Look-ups in named tables: a row name and a column name give one cell, copied from the table.

lud =
,nuzati,fel,bimem,koman,vel
gadak,93526,22208,74302,85458,41111
vanekuv,60527,55038,85884,60066,57487
fenaze,95301,19576,68815,84605,35906
mapi,95349,25360,67552,88688,40730

What is the bimem of vanekuv in lud?
85884
What is the bimem of gadak in lud?
74302
What is the koman of vanekuv in lud?
60066
What is the nuzati of mapi in lud?
95349
What is the vel of gadak in lud?
41111
What is the fel of gadak in lud?
22208
What is the vel of vanekuv in lud?
57487
What is the fel of vanekuv in lud?
55038

tun:
         fuvuta   niv
papud      48.1   9.9
damo       67.2  10.4
fegir      73.2  17.1
goz        96.2  77.3
mev        14.0  55.6
geropeb    68.3  60.0
sez        57.4  41.1
lov        25.2  11.6
fur        34.2  82.9
mogudu     71.6  33.7
vifolu     69.7  33.3
pek        51.0  29.4
modo       47.2   5.6

niv of modo = 5.6
niv of geropeb = 60.0
niv of goz = 77.3
fuvuta of modo = 47.2
fuvuta of mogudu = 71.6
niv of damo = 10.4
fuvuta of papud = 48.1
niv of sez = 41.1
fuvuta of damo = 67.2
niv of fur = 82.9
niv of papud = 9.9
fuvuta of goz = 96.2
niv of mev = 55.6
niv of mogudu = 33.7
fuvuta of sez = 57.4
fuvuta of fegir = 73.2
fuvuta of pek = 51.0
niv of pek = 29.4
niv of fegir = 17.1
niv of lov = 11.6

Table naf
columns: mumu, midod
zapam: [24, 75]
zete: [59, 65]
ragir: [84, 76]
lef: [16, 76]

What is the mumu of zete in naf?
59
What is the mumu of lef in naf?
16
What is the midod of zete in naf?
65
What is the midod of ragir in naf?
76
What is the mumu of zapam in naf?
24
What is the midod of zapam in naf?
75
What is the mumu of ragir in naf?
84
What is the midod of lef in naf?
76
Which row has the largest mumu? ragir

Table ner
,vutara,kolasak,ketup,tak,megobo
fati,-18.307,44.004,64.265,-29.575,45.177
ral,17.693,-65.720,-37.796,3.903,36.011
zogam,59.490,38.335,-12.121,53.903,17.693
nobigi,-36.719,-29.042,-17.215,60.421,39.596
dob,19.054,-19.569,-43.818,-28.429,72.766
desen,39.766,38.345,29.370,83.089,-32.033
pekotap,-22.015,58.605,15.340,63.378,-40.775
mirov,42.728,-34.119,0.382,24.137,-52.531
lat,-0.119,-62.505,32.690,-52.884,-20.342
bes,64.494,14.043,79.336,28.796,17.062
tozakis,31.504,80.492,7.410,10.425,22.673
dopinit,11.226,24.871,-43.559,-14.787,-38.028
nemubel,39.038,8.817,-80.005,41.265,15.762
manol,-32.060,-74.559,-17.317,-20.873,-0.139

manol, vutara: -32.060
bes, kolasak: 14.043
dopinit, megobo: -38.028
manol, tak: -20.873
nobigi, kolasak: -29.042
lat, kolasak: -62.505
tozakis, kolasak: 80.492
mirov, ketup: 0.382
zogam, kolasak: 38.335
tozakis, tak: 10.425
desen, tak: 83.089
dob, tak: -28.429
bes, megobo: 17.062
dopinit, tak: -14.787
Which row has the largest ketup? bes

dubuz =
	gugirov	lemo
fil	66	161
pasuza	31	204
kitub	192	124
mizov	149	209
murase	105	159
mebefof	211	182

gugirov of mebefof: 211
gugirov of mizov: 149
gugirov of kitub: 192
gugirov of murase: 105
gugirov of pasuza: 31
lemo of mizov: 209
lemo of pasuza: 204
gugirov of fil: 66

fivufav
|  | donive | kop | deze | seg | kelavod | bodel | dal | nilipub |
|---|---|---|---|---|---|---|---|---|
| gifupeg | -3.0 | -3.9 | 5.2 | 8.0 | -1.5 | 2.4 | 1.0 | 5.5 |
| begede | -2.9 | 6.7 | 0.0 | 1.7 | -6.1 | -4.4 | -3.8 | -0.8 |
| munov | 5.6 | -0.9 | 2.8 | 0.3 | -4.8 | 0.4 | 6.5 | 6.8 |
| sufinut | 3.0 | 8.3 | 5.8 | 6.6 | -2.5 | 2.6 | 7.9 | -0.8 |
| berib | 4.6 | -1.5 | -3.4 | 0.2 | -2.4 | -3.6 | 5.8 | -0.6 |

kelavod of gifupeg = -1.5
kelavod of munov = -4.8
donive of munov = 5.6
bodel of munov = 0.4
donive of berib = 4.6
bodel of sufinut = 2.6
dal of berib = 5.8

guki =
           mim    tus  zegam   gute  pofazi
babid    20590  89563   7145  37192   72383
tazuze   60721  22562  50032  56140   53252
dobib    74475   2125  85084  57536   22378
det      38366  65179  45349  39964   37464
dazonom  61174  22746  50791  55763   53164
mus      58223  25219  49936  54916   54371
kedoni   31541  72996  42735  38302   42604

kedoni, tus => 72996
kedoni, zegam => 42735
det, gute => 39964
tazuze, mim => 60721
babid, tus => 89563
tazuze, gute => 56140
dazonom, tus => 22746
tazuze, tus => 22562
tazuze, pofazi => 53252
Which row has the largest zegam? dobib

Table napo
|  | guner | samuru | rut | nagar | femafoz | govaza |
|---|---|---|---|---|---|---|
| sed | 18 | 48 | 49 | 46 | 64 | 39 |
| mozikad | 11 | 39 | 40 | 37 | 72 | 43 |
| kapas | 38 | 82 | 82 | 82 | 27 | 29 |
| demav | 67 | 71 | 72 | 73 | 37 | 48 |

guner of mozikad is 11
rut of sed is 49
nagar of demav is 73
femafoz of demav is 37
rut of mozikad is 40
govaza of kapas is 29

bomedi:
	tutenev	zad	luni	bas	geri	bigirus
fimip	37	221	37	37	222	221
tef	224	36	223	221	36	38
gasot	37	221	36	36	223	219
makim	37	37	219	222	44	36
vof	223	222	45	37	212	222
kig	222	37	220	223	38	38
lini	222	37	221	223	36	35
budarak	223	37	222	221	36	50
kize	38	221	35	39	221	166
bugiga	150	221	37	36	223	221
bab	37	222	37	38	222	224
zokeke	222	36	222	223	36	41

bigirus of tef is 38
zad of fimip is 221
geri of makim is 44
bas of fimip is 37
bigirus of bab is 224
tutenev of fimip is 37
geri of fimip is 222
bigirus of vof is 222
tutenev of budarak is 223
bas of budarak is 221
geri of bab is 222
tutenev of kize is 38
geri of budarak is 36
tutenev of vof is 223
bigirus of kig is 38
zad of gasot is 221

Table berile
	berokuf	lobu	muk	defugob	vufe	dip	mez
nube	140	73	79	228	168	176	124
zin	141	148	1	143	136	159	231
lof	154	187	225	108	151	165	39

What is the berokuf of nube in berile?
140
What is the mez of zin in berile?
231
What is the dip of nube in berile?
176
What is the vufe of lof in berile?
151
What is the muk of nube in berile?
79
What is the defugob of zin in berile?
143
What is the lobu of lof in berile?
187
What is the mez of nube in berile?
124
What is the defugob of lof in berile?
108
What is the vufe of zin in berile?
136

tatana.tsv
	sovuviv	mebuv	topemi	lume	velepif
nenu	7224	80472	81423	8470	81538
guguto	8243	9894	81858	81892	7288
tarol	34463	8412	42124	81599	7571
revedar	8617	80904	80788	7369	81282
losu	7385	81521	80884	7635	80135
mup	79268	8911	7915	80501	8461
gekalo	6364	80442	80308	6539	81397
fim	81273	7509	7847	80009	9350
nebom	80475	8120	7692	80427	9311
fav	80062	7469	7400	80128	8182
rok	7539	81113	81848	7072	80377

mup, lume: 80501
gekalo, velepif: 81397
fav, mebuv: 7469
rok, lume: 7072
mup, velepif: 8461
nebom, mebuv: 8120
guguto, mebuv: 9894
revedar, topemi: 80788
nenu, mebuv: 80472
tarol, velepif: 7571
mup, topemi: 7915
tarol, mebuv: 8412
Which row has the largest mebuv? losu

